Here is a tiny trained network, its code and every weight. The questions are about switching its units off for an input and a class, where a switched-off unit gives its printed mean instead of its output.

import numpy as np


def w(rows, s, z=0):
    codes = np.array(rows[::2]) - 128.0
    scale = np.full(codes.shape[1], s)
    scale[-1] = z or s
    return codes * scale


def norm(h):
    return h / np.sqrt((h * h).mean(-1, keepdims=True) + 1e-5)


def f(y):
    return np.maximum(y, 0)


def log_softmax(a):
    a = a - a.max(-1, keepdims=True)
    return a - np.log(np.exp(a).sum(-1, keepdims=True))


def net(x, mask):
    res = np.array(x, float).reshape(1, 7) / 4 @ E
    u = 0
    for l in range(2):
        y = f(norm(res) @ A[l][:, :-1].T + A[l][:, -1])
        res = res + np.where(mask[u : u + 16], y, B[l][:, -1]) @ B[l][:, :-1]
        u += 16
    return log_softmax(norm(res)[-1] @ U[:, :-1].T + U[:, -1])


A, B = {}, {}
E = w([
[77,87,230,141,198,164,87,189],'x0',
[127,125,125,134,129,128,125,128],'x1',
[46,86,80,71,164,2,140,163],'x2',
[138,123,183,157,24,89,133,176],'x3',
[125,211,192,202,204,66,213,102],'x4',
[147,203,89,115,142,147,122,219],'x5',
[127,126,129,125,127,126,128,127],'x6',
],0.0026)
A[0] = w([
[126,128,128,128,128,130,130,128,123],'0.n1',
[135,136,106,131,144,81,166,119,83],'0.n2',
[149,139,63,146,95,119,166,104,23],'0.n3',
[114,200,106,101,128,158,141,216,33],'0.n4',
[134,128,127,132,128,123,126,128,116],'0.n5',
[131,128,126,128,128,127,127,129,118],'0.n6',
[93,64,166,119,92,120,147,18,40],'0.n7',
[106,215,89,93,135,158,147,220,58],'0.n8',
[90,152,75,122,204,166,89,61,4],'0.n9',
[111,148,154,178,38,82,113,164,30],'0.n10',
[112,54,174,123,111,153,115,29,99],'0.n11',
[110,107,116,86,150,57,141,150,21],'0.n12',
[81,61,178,122,101,120,159,4,9],'0.n13',
[112,143,165,173,36,87,107,162,7],'0.n14',
[114,210,105,98,128,159,139,223,20],'0.n15',
[127,222,98,116,131,157,153,209,72],'0.n16',
],0.0037,0.004)
B[0] = w([
[131,128,128,127,127,128,129,130,128],'0.n1',
[103,129,142,137,91,139,111,144,173],'0.n2',
[150,166,112,74,78,80,120,94,142],'0.n3',
[177,90,115,183,168,84,86,90,167],'0.n4',
[126,124,128,126,130,130,129,125,128],'0.n5',
[124,128,128,130,123,129,128,124,128],'0.n6',
[204,120,100,186,167,80,67,165,187],'0.n7',
[185,50,107,189,155,63,59,83,212],'0.n8',
[212,79,126,45,196,153,252,167,156],'0.n9',
[206,68,178,67,99,121,213,179,159],'0.n10',
[161,155,82,157,146,111,103,201,248],'0.n11',
[66,118,84,132,120,107,141,162,156],'0.n12',
[238,97,77,215,186,71,18,175,179],'0.n13',
[208,78,172,87,112,120,192,178,148],'0.n14',
[184,84,112,195,176,81,81,89,168],'0.n15',
[174,55,122,167,137,77,73,69,225],'0.n16',
],0.0041,0.0014)
A[1] = w([
[38,78,235,166,199,195,99,190,69],'1.n1',
[114,95,61,15,41,196,42,201,77],'1.n2',
[133,115,205,122,22,103,163,204,108],'1.n3',
[32,67,123,89,151,55,128,118,81],'1.n4',
[111,248,175,159,153,82,210,126,57],'1.n5',
[126,137,86,100,225,183,140,81,84],'1.n6',
[160,174,183,148,82,253,120,24,2],'1.n7',
[45,117,108,94,126,71,152,117,17],'1.n8',
[126,175,74,116,88,123,180,56,35],'1.n9',
[118,226,166,183,177,49,188,123,105],'1.n10',
[124,69,162,154,121,103,108,49,69],'1.n11',
[161,136,63,126,62,106,155,75,120],'1.n12',
[144,173,65,129,70,108,190,34,61],'1.n13',
[108,125,74,61,206,186,158,80,81],'1.n14',
[53,91,85,94,115,46,141,99,50],'1.n15',
[192,138,174,172,104,224,92,47,110],'1.n16',
],0.0046,0.0032)
B[1] = w([
[167,239,111,19,55,63,71,67,220],'1.n1',
[63,107,174,208,177,162,168,3,237],'1.n2',
[192,111,111,68,221,153,217,122,195],'1.n3',
[152,212,87,195,99,174,160,192,203],'1.n4',
[67,31,94,128,102,217,104,59,203],'1.n5',
[200,64,200,127,30,100,194,165,200],'1.n6',
[13,157,34,146,125,74,192,245,198],'1.n7',
[116,190,105,173,105,170,156,202,154],'1.n8',
[116,154,198,69,127,118,73,135,157],'1.n9',
[100,38,93,123,91,209,81,71,248],'1.n10',
[171,127,67,131,169,144,93,142,148],'1.n11',
[113,153,211,90,181,131,75,148,205],'1.n12',
[110,173,223,60,157,121,51,147,187],'1.n13',
[196,79,219,116,41,102,212,168,185],'1.n14',
[145,198,123,180,127,175,144,196,184],'1.n15',
[74,139,49,148,152,45,164,214,254],'1.n16',
],0.0044,0.0034)
U = w([
[60,183,56,189,117,133,178,238,241],'0',
[49,54,131,170,126,214,121,2,185],'1',
[228,89,98,197,170,65,35,129,158],'2',
[220,74,187,60,112,134,252,158,14],'3',
[109,232,183,21,107,99,45,107,2],'4',
],0.0097,0.00065)

Each question gives the input, the list of numbers given to net, and the class t.
The units are the neurons (one row each of A and B). Each row of codes is followed by its name. A weight is (code - 128) times the scale printed after its matrix; where a second scale follows, it is the last column's (A, B and U).
mask holds one flag per neuron, layer by layer. A switched-off neuron (its flag False) gives its mean, the last column of its row in B, instead of its output. The means were averaged over made-up inputs and are rounded, as every weight is.
A unit's drop is (log p(t) with every unit on - log p(t) with that unit switched off) / (log p(t) with every unit on - log p(t) with every unit switched off).
The circuit of an input: a set's keep is (log p(t) with only the set's units on - log p(t) with every unit switched off) / (log p(t) with every unit on - log p(t) with every unit switched off). Starting from the 12 units with the biggest drops (on a tie, the unit counted first), units are removed one at a time, each time the one whose removal leaves the highest keep (on an exact tie, the one counted first), for as long as the keep stays at least 0.8.
units of the circuit, in order: the units of the circuit, biggest drop first
most important unit: the unit with the biggest drop
top k neurons: the k neurons with the biggest drops, biggest first
k most important neurons of layer l: the k neurons of layer l with the biggest drops, biggest first
input [-3,-7,-5,-3,7,1,-3], class 1: units of the circuit, in order : 1.n5
input [-6,-5,-7,1,7,8,3], class 2: top 4 neurons : 0.n16, 0.n8, 1.n2, 1.n4
input [-4,-2,-8,4,-7,-4,4], class 0: units of the circuit, in order : 1.n7, 1.n16
input [3,3,0,-7,1,7,0], class 2: top 3 neurons : 0.n8, 0.n16, 0.n15
input [-5,8,-7,2,7,-2,8], class 0: 2 most important neurons of layer 1 : 1.n7, 1.n16
input [-2,5,3,8,-7,4,-1], class 3: top 2 neurons : 1.n3, 0.n10
input [-7,4,0,2,-4,-8,-7], class 2: units of the circuit, in order : 0.n13, 0.n7
input [-1,4,-2,5,4,5,1], class 2: 4 most important neurons of layer 0 : 0.n16, 0.n8, 0.n15, 0.n4
input [8,-4,-6,2,7,-4,5], class 4: 3 most important neurons of layer 1 : 1.n1, 1.n2, 1.n16
input [1,2,3,6,4,1,-7], class 3: top 4 neurons : 0.n10, 1.n3, 0.n14, 1.n2
input [-5,2,3,-1,-3,4,0], class 4: units of the circuit, in order : 1.n12, 1.n16
input [-2,7,5,-7,-7,5,1], class 1: top 4 neurons : 1.n2, 1.n16, 1.n3, 1.n7
input [-6,-7,2,7,8,-7,6], class 1: units of the circuit, in order : 1.n10, 1.n5
input [-8,8,7,7,-8,4,-5], class 1: most important unit : 1.n2
input [-8,0,5,2,8,-2,-3], class 1: units of the circuit, in order : 1.n5, 1.n10
input [2,-1,5,6,-4,4,2], class 3: units of the circuit, in order : 1.n3, 1.n16
input [-4,-4,-5,-2,-3,8,3], class 2: top 2 neurons : 0.n8, 0.n16
input [7,8,4,-8,1,3,6], class 3: units of the circuit, in order : 1.n14, 1.n6
input [-1,4,-7,0,6,0,3], class 0: 3 most important neurons of layer 1 : 1.n7, 1.n16, 1.n2
input [-3,-6,3,-8,7,-1,0], class 3: top 2 neurons : 1.n14, 1.n6
input [7,6,8,6,-2,-8,-7], class 0: most important unit : 1.n4
input [-1,0,8,-4,-8,-3,8], class 0: top 2 neurons : 1.n4, 1.n15
input [-6,4,-5,-5,6,-7,8], class 2: top 2 neurons : 0.n13, 1.n2
input [-8,7,-6,-8,5,2,1], class 3: units of the circuit, in order : 1.n6, 1.n14
input [7,2,4,-8,-6,4,2], class 3: top 3 neurons : 1.n14, 1.n6, 1.n10
input [-6,-1,2,0,-6,5,3], class 1: 2 most important neurons of layer 1 : 1.n2, 1.n1
